Here is a tiny trained network, its code and every weight. The questions are about switching its units off for an input and a class, where a switched-off unit gives its printed mean instead of its output.

import numpy as np


def w(rows, s, z=0):
    codes = np.array(rows[::2]) - 128.0
    scale = np.full(codes.shape[1], s)
    scale[-1] = z or s
    return codes * scale


def f(y):
    return y / 2 * (1 + np.tanh(0.7978845608 * (y + 0.044715 * y**3)))


def log_softmax(a):
    a = a - a.max(-1, keepdims=True)
    return a - np.log(np.exp(a).sum(-1, keepdims=True))


def net(x, mask):
    res = np.array(x, float).reshape(1, 3) / 4 @ E
    y = f(res @ A[0][:, :-1].T + A[0][:, -1])
    res = res + np.where(mask, y, B[0][:, -1]) @ B[0][:, :-1]
    return log_softmax(res[-1] @ U[:, :-1].T + U[:, -1])


A, B = {}, {}
E = w([
[207,135,86,110,170,209],'x0',
[28,68,60,134,172,136],'x1',
[187,59,140,248,97,124],'x2',
],0.013)
A[0] = w([
[159,174,244,146,42,48,179],'N0',
[211,169,106,92,170,232,224],'N1',
[164,14,70,220,192,150,231],'N2',
[180,105,236,201,52,134,149],'N3',
[37,196,157,3,150,123,238],'N4',
[1,134,48,96,130,23,203],'N5',
[116,108,144,215,30,31,247],'N6',
[72,209,143,53,114,114,255],'N7',
[24,49,135,194,181,139,246],'N8',
[82,147,55,34,129,154,188],'N9',
],0.0082,0.0032)
B[0] = w([
[181,149,170,114,127,11,220],'N0',
[163,214,69,122,101,238,220],'N1',
[117,102,80,155,27,183,230],'N2',
[191,127,102,158,170,78,211],'N3',
[29,129,206,82,206,135,249],'N4',
[78,52,136,204,219,130,240],'N5',
[183,32,115,113,132,70,230],'N6',
[96,135,254,92,163,134,214],'N7',
[63,51,95,173,112,110,229],'N8',
[123,150,78,132,202,144,212],'N9',
],0.0098,0.013)
U = w([
[68,155,21,151,119,126,2],'0',
[89,217,112,35,175,224,78],'1',
[230,215,49,152,61,236,180],'2',
[78,186,208,40,87,80,67],'3',
[148,244,159,102,65,94,148],'4',
[21,70,149,131,254,167,136],'5',
[64,7,71,178,10,159,114],'6',
[195,60,115,131,158,28,216],'7',
],0.0086,0.0031)

Each question gives the input, the list of numbers given to net, and the class t.
The units are the neurons (one row each of A and B). Each row of codes is followed by its name. A weight is (code - 128) times the scale printed after its matrix; where a second scale follows, it is the last column's (A, B and U).
mask holds one flag per neuron, in row order. A switched-off neuron (its flag False) gives its mean, the last column of its row in B, instead of its output. The means were averaged over made-up inputs and are rounded, as every weight is.
A unit's drop is (log p(t) with every unit on - log p(t) with that unit switched off) / (log p(t) with every unit on - log p(t) with every unit switched off).
The circuit of an input: a set's keep is (log p(t) with only the set's units on - log p(t) with every unit switched off) / (log p(t) with every unit on - log p(t) with every unit switched off). Starting from all 10 units, units are removed one at a time, each time the one whose removal leaves the highest keep (on an exact tie, the one counted first), for as long as the keep stays at least 0.8.
units of the circuit, in order: the units of the circuit, biggest drop first
top k neurons: the k neurons with the biggest drops, biggest first
drop when u is switched off: that unit's drop, to one decimal
input [-8,6,2], class 6: units of the circuit, in order => (N8)
input [8,7,1], class 2: units of the circuit, in order => (N1, N4)
input [1,0,-1], class 1: units of the circuit, in order => (N5, N6)
input [0,-1,4], class 7: top 4 neurons => (N1, N3, N8, N6)
input [4,-6,-2], class 2: top 2 neurons => (N1, N4)
input [4,1,-7], class 1: top 2 neurons => (N1, N8)
input [-8,2,2], class 7: top 2 neurons => (N6, N2)
input [2,0,3], class 2: units of the circuit, in order => (N5, N4)
input [1,-4,-6], class 1: top 2 neurons => (N5, N1)
input [-7,2,6], class 7: top 4 neurons => (N6, N3, N0, N1)
input [-1,-5,-1], class 4: top 2 neurons => (N5, N8)
input [-3,0,8], class 7: top 4 neurons => (N3, N6, N0, N1)
input [0,-3,-6], class 1: top 2 neurons => (N8, N5)
input [-1,-2,0], class 7: top neuron => (N1)
input [-7,4,6], class 6: top 2 neurons => (N8, N2)
input [-7,1,1], class 7: drop when N4 is switched off => 0.1
input [3,1,-4], class 1: drop when N8 is switched off => 0.2
input [4,3,-2], class 1: drop when N5 is switched off => 0.2
